Below is a small trained network, with its code and all its weights. Each question gives an input and a target symbol and asks what happens when units are switched off, that is, made to give their printed mean instead of their output.

import numpy as np


def w(rows, s, z=0):
    codes = np.array(rows[::2]) - 128.0
    scale = np.full(codes.shape[1], s)
    scale[-1] = z or s
    return codes * scale


def norm(h):
    return h / np.sqrt((h * h).mean(-1, keepdims=True) + 1e-5)


def f(y):
    return np.maximum(y, 0)


def softmax(a):
    e = np.exp(a - a.max(-1, keepdims=True))
    return e / e.sum(-1, keepdims=True)


def log_softmax(a):
    a = a - a.max(-1, keepdims=True)
    return a - np.log(np.exp(a).sum(-1, keepdims=True))


def net(x, mask):
    ids = ['ΓΔΩβζμψ'.index(c) for c in x.split()]
    T = len(ids)
    res = E[ids] + P[:T]
    u = 0
    for l in range(2):
        r = norm(res)
        for j in range(2):
            rows = slice(2 * j, 2 * j + 2)
            q, k, v = (r @ M[l][rows].T for M in (Q, K, V))
            z = softmax(np.where(np.tri(T) > 0, q @ k.T / 2**0.5, -1e9)) @ v
            o = O[l][rows]
            res = res + np.where(mask[u + j], z, o[:, -1]) @ o[:, :-1]
        u += 2
        y = f(norm(res) @ A[l][:, :-1].T + A[l][:, -1])
        res = res + np.where(mask[u : u + 8], y, B[l][:, -1]) @ B[l][:, :-1]
        u += 8
    return log_softmax(norm(res)[-1] @ U[:, :-1].T + U[:, -1])


Q, K, V, O, A, B = {}, {}, {}, {}, {}, {}
E = w([
[112,255,25],'Γ',
[170,124,142],'Δ',
[49,95,131],'Ω',
[107,89,127],'β',
[126,147,157],'ζ',
[144,176,137],'μ',
[70,104,123],'ψ',
],0.0084)
P = w([
[80,45,204],'0',
[157,188,34],'1',
[74,29,184],'2',
[191,154,40],'3',
[67,29,198],'4',
[190,159,57],'5',
[64,22,208],'6',
[170,184,69],'7',
[58,12,230],'8',
[183,183,83],'9',
[60,5,238],'10',
[170,198,84],'11',
],0.0028)
Q[0] = w([
[152,169,252],'L0H0',
[108,238,100],'L0H0',
[62,161,147],'L0H1',
[184,63,231],'L0H1',
],0.0034)
K[0] = w([
[62,164,87],'L0H0',
[119,143,243],'L0H0',
[141,101,210],'L0H1',
[117,134,251],'L0H1',
],0.0031)
V[0] = w([
[230,5,133],'L0H0',
[47,187,148],'L0H0',
[132,110,160],'L0H1',
[77,254,54],'L0H1',
],0.0035)
O[0] = w([
[224,115,133,2],'L0H0',
[255,128,133,212],'L0H0',
[86,162,75,117],'L0H1',
[154,137,173,224],'L0H1',
],0.0047,0.0014)
A[0] = w([
[183,189,30,244],'L0N0',
[251,69,131,152],'L0N1',
[62,72,56,149],'L0N2',
[110,254,131,75],'L0N3',
[108,151,221,253],'L0N4',
[148,106,139,87],'L0N5',
[85,169,61,113],'L0N6',
[206,106,54,60],'L0N7',
],0.0041,0.003)
B[0] = w([
[4,102,69,252],'L0N0',
[139,165,88,160],'L0N1',
[241,246,82,195],'L0N2',
[141,2,117,191],'L0N3',
[159,187,64,245],'L0N4',
[182,148,138,129],'L0N5',
[118,60,111,174],'L0N6',
[21,133,104,138],'L0N7',
],0.0041,0.0037)
Q[1] = w([
[127,104,254],'L1H0',
[111,239,60],'L1H0',
[213,118,61],'L1H1',
[40,80,197],'L1H1',
],0.0055)
K[1] = w([
[125,218,1],'L1H0',
[121,97,179],'L1H0',
[179,100,223],'L1H1',
[89,143,24],'L1H1',
],0.0092)
V[1] = w([
[46,113,160],'L1H0',
[181,140,78],'L1H0',
[115,95,158],'L1H1',
[72,143,2],'L1H1',
],0.0059)
O[1] = w([
[155,106,3,134],'L1H0',
[138,153,183,143],'L1H0',
[33,14,179,88],'L1H1',
[234,104,31,253],'L1H1',
],0.0037,0.0049)
A[1] = w([
[73,181,174,53],'L1N0',
[151,79,182,137],'L1N1',
[184,167,170,139],'L1N2',
[125,200,117,78],'L1N3',
[98,157,82,250],'L1N4',
[1,112,105,229],'L1N5',
[60,117,111,200],'L1N6',
[113,150,88,177],'L1N7',
],0.0082,0.0019)
B[1] = w([
[182,158,94,134],'L1N0',
[139,125,254,138],'L1N1',
[64,127,110,165],'L1N2',
[146,178,139,186],'L1N3',
[103,124,177,254],'L1N4',
[82,116,214,175],'L1N5',
[108,52,151,162],'L1N6',
[91,141,161,222],'L1N7',
],0.0064,0.0054)
U = w([
[55,87,77,75],'Γ',
[164,230,157,53],'Δ',
[126,46,61,91],'Ω',
[204,40,114,253],'β',
[140,100,254,210],'ζ',
[226,188,111,153],'μ',
[52,17,173,101],'ψ',
],0.0094,0.0037)

Each question gives the input, a string of symbols that net reads in full, and the target symbol t.
The units are the heads (2 rows each of Q, K, V and O) and the neurons (one row each of A and B). Each row of codes is followed by its name. A weight is (code - 128) times the scale printed after its matrix; where a second scale follows, it is the last column's (O, A, B and U).
mask holds one flag per unit, layer by layer, with each layer's heads first. A switched-off unit (its flag False) gives its mean, the last column of its rows in O or B, instead of its output. The means were averaged over made-up inputs and are rounded, as every weight is.
A unit's drop is (log p(t) with every unit on - log p(t) with that unit switched off) / (log p(t) with every unit on - log p(t) with every unit switched off).
most important unit: the unit with the biggest drop
top k neurons: the k neurons with the biggest drops, biggest first
top k neurons in layer l: the k neurons of layer l with the biggest drops, biggest first
heads that matter: for each layer, one digit per head in row order, 1 if its drop is at least 0.15 and else 0, layers parted by /
input ζ Γ ζ, target Δ: top 4 neurons	(L0N0; L0N3; L0N4; L0N6)
input Γ Γ ζ Γ β β, target ψ: most important unit	L1H1
input μ Δ μ Δ, target Δ: heads that matter	00 / 10
input ζ Γ β β ζ Γ Ω ζ Γ Ω μ β, target Δ: top 2 neurons	(L0N2; L0N3)
input μ μ Γ μ Δ Ω Γ Γ ζ Γ ψ, target β: top 2 neurons	(L0N0; L0N2)
input μ Γ β ζ, target Γ: heads that matter	01 / 00
input μ β Δ ψ, target ζ: heads that matter	00 / 11
input ζ β ψ Γ ζ Γ Δ ζ, target ζ: top 3 neurons	(L0N0; L0N2; L0N4)
input ψ Ω ζ μ β Γ, target Γ: heads that matter	00 / 00
input β ζ μ β μ ψ μ Ω, target Δ: heads that matter	01 / 00
input β Δ ζ Ω Δ ψ, target ζ: heads that matter	10 / 11
input Γ Γ μ Ω μ ψ, target Δ: top 3 neurons in layer 0	(L0N2; L0N4; L0N0)
input ψ Ω Γ μ Ω β Δ μ Ω Ω Δ β, target ζ: heads that matter	00 / 01
input μ Γ ψ ψ μ Ω, target Δ: heads that matter	00 / 00
input ζ Ω Γ Ω, target μ: heads that matter	01 / 00
input Γ Γ ζ Γ Δ Ω, target ζ: top 3 neurons	(L0N0; L0N2; L0N3)
input Ω ζ ψ ψ Δ ζ Δ ζ, target ψ: top 3 neurons	(L0N0; L0N3; L0N2)
input Γ ζ Γ Δ Γ β Ω ζ ζ Δ, target ψ: heads that matter	00 / 11
input β Γ ψ ζ μ ψ μ Δ Γ Γ μ, target Δ: top 2 neurons	(L0N4; L1N2)
input Δ Ω Γ β, target μ: heads that matter	01 / 00
input μ μ ζ ζ, target ψ: top 3 neurons	(L0N0; L0N2; L0N1)
input Ω Γ Γ Γ ψ μ Ω μ Δ ζ, target ζ: most important unit	L1H1
